Here is a tiny trained network, its code and every weight. The questions are about switching its units off for an input and a class, where a switched-off unit gives its printed mean instead of its output.

import numpy as np


def w(rows, s, z=0):
    codes = np.array(rows[::2]) - 128.0
    scale = np.full(codes.shape[1], s)
    scale[-1] = z or s
    return codes * scale


def norm(h):
    return h / np.sqrt((h * h).mean(-1, keepdims=True) + 1e-5)


def f(y):
    return y / 2 * (1 + np.tanh(0.7978845608 * (y + 0.044715 * y**3)))


def log_softmax(a):
    a = a - a.max(-1, keepdims=True)
    return a - np.log(np.exp(a).sum(-1, keepdims=True))


def net(x, mask):
    res = np.array(x, float).reshape(1, 2) / 4 @ E
    u = 0
    for l in range(3):
        y = f(norm(res) @ A[l][:, :-1].T + A[l][:, -1])
        res = res + np.where(mask[u : u + 10], y, B[l][:, -1]) @ B[l][:, :-1]
        u += 10
    return log_softmax(norm(res)[-1] @ U[:, :-1].T + U[:, -1])


A, B = {}, {}
E = w([
[220,174,127],'x0',
[102,2,123],'x1',
],0.0086)
A[0] = w([
[252,149,136,144],'L0N1',
[155,88,125,57],'L0N2',
[98,152,158,146],'L0N3',
[61,165,107,112],'L0N4',
[203,111,135,63],'L0N5',
[46,37,129,81],'L0N6',
[129,121,67,144],'L0N7',
[114,143,57,187],'L0N8',
[95,154,163,64],'L0N9',
[112,143,161,253],'L0N10',
],0.018,0.0019)
B[0] = w([
[172,103,7,233],'L0N1',
[113,230,177,149],'L0N2',
[101,149,134,145],'L0N3',
[77,198,141,164],'L0N4',
[172,188,118,165],'L0N5',
[100,3,74,248],'L0N6',
[126,138,125,131],'L0N7',
[108,134,133,137],'L0N8',
[102,158,135,141],'L0N9',
[108,128,129,147],'L0N10',
],0.036,0.011)
A[1] = w([
[169,191,141,1],'L1N1',
[177,135,136,129],'L1N2',
[118,140,238,18],'L1N3',
[248,135,136,5],'L1N4',
[217,138,139,162],'L1N5',
[115,8,189,229],'L1N6',
[202,129,137,150],'L1N7',
[173,190,144,155],'L1N8',
[130,119,179,219],'L1N9',
[236,135,142,234],'L1N10',
],0.019,0.00078)
B[1] = w([
[106,73,121,143],'L1N1',
[129,135,116,135],'L1N2',
[77,194,151,134],'L1N3',
[197,107,111,187],'L1N4',
[166,127,132,163],'L1N5',
[1,95,104,254],'L1N6',
[153,127,122,152],'L1N7',
[105,72,122,146],'L1N8',
[97,150,148,118],'L1N9',
[177,105,109,177],'L1N10',
],0.037,0.0089)
A[2] = w([
[125,40,177,109],'L2N1',
[192,191,151,39],'L2N2',
[160,158,54,118],'L2N3',
[250,132,118,2],'L2N4',
[113,159,110,65],'L2N5',
[104,89,134,118],'L2N6',
[104,167,84,166],'L2N7',
[136,120,166,120],'L2N8',
[163,138,128,53],'L2N9',
[170,103,158,195],'L2N10',
],0.023,0.0015)
B[2] = w([
[60,146,148,178],'L2N1',
[91,94,103,146],'L2N2',
[143,143,192,233],'L2N3',
[127,119,2,254],'L2N4',
[164,134,121,138],'L2N5',
[111,112,107,175],'L2N6',
[177,109,152,175],'L2N7',
[119,178,110,115],'L2N8',
[119,131,110,145],'L2N9',
[163,152,121,135],'L2N10',
],0.045,0.011)
U = w([
[35,54,91,204],'0',
[217,90,24,191],'1',
[250,155,191,122],'2',
[83,200,184,184],'3',
[118,104,150,47],'4',
[148,97,149,30],'5',
[148,83,172,5],'6',
],0.024,0.012)

Each question gives the input, the list of numbers given to net, and the class t.
The units are the neurons (one row each of A and B). Each row of codes is followed by its name. A weight is (code - 128) times the scale printed after its matrix; where a second scale follows, it is the last column's (A, B and U).
mask holds one flag per neuron, layer by layer. A switched-off neuron (its flag False) gives its mean, the last column of its row in B, instead of its output. The means were averaged over made-up inputs and are rounded, as every weight is.
A unit's drop is (log p(t) with every unit on - log p(t) with that unit switched off) / (log p(t) with every unit on - log p(t) with every unit switched off).
unit that matters most: the unit with the biggest drop
top k neurons: the k neurons with the biggest drops, biggest first
top k neurons in layer l: the k neurons of layer l with the biggest drops, biggest first
drop of u: that unit's drop, to one decimal
input [-2,-7], class 2: top 2 neurons in layer 0 => (L0N6, L0N5)
input [-1,-6], class 2: top 3 neurons => (L1N6, L0N6, L2N4)
input [-3,-5], class 3: top 2 neurons => (L0N6, L0N1)
input [-1,-2], class 3: top 2 neurons => (L0N6, L0N1)
input [-6,-4], class 3: unit that matters most => L0N4
input [-3,-8], class 3: top 3 neurons => (L0N6, L0N4, L2N4)
input [-8,-5], class 3: top 3 neurons => (L0N4, L2N4, L1N6)
input [-1,-3], class 2: top 2 neurons in layer 2 => (L2N4, L2N7)
input [-2,-6], class 2: top 2 neurons in layer 0 => (L0N6, L0N2)
input [-3,-7], class 3: top 3 neurons in layer 0 => (L0N6, L0N1, L0N4)
input [-1,-4], class 2: drop of L1N6 => 1.3
input [-7,-6], class 3: drop of L0N1 => 0.1
input [-3,-6], class 3: drop of L0N6 => 0.8
input [-1,-7], class 2: unit that matters most => L1N6
input [-8,-6], class 3: drop of L2N4 => 0.1
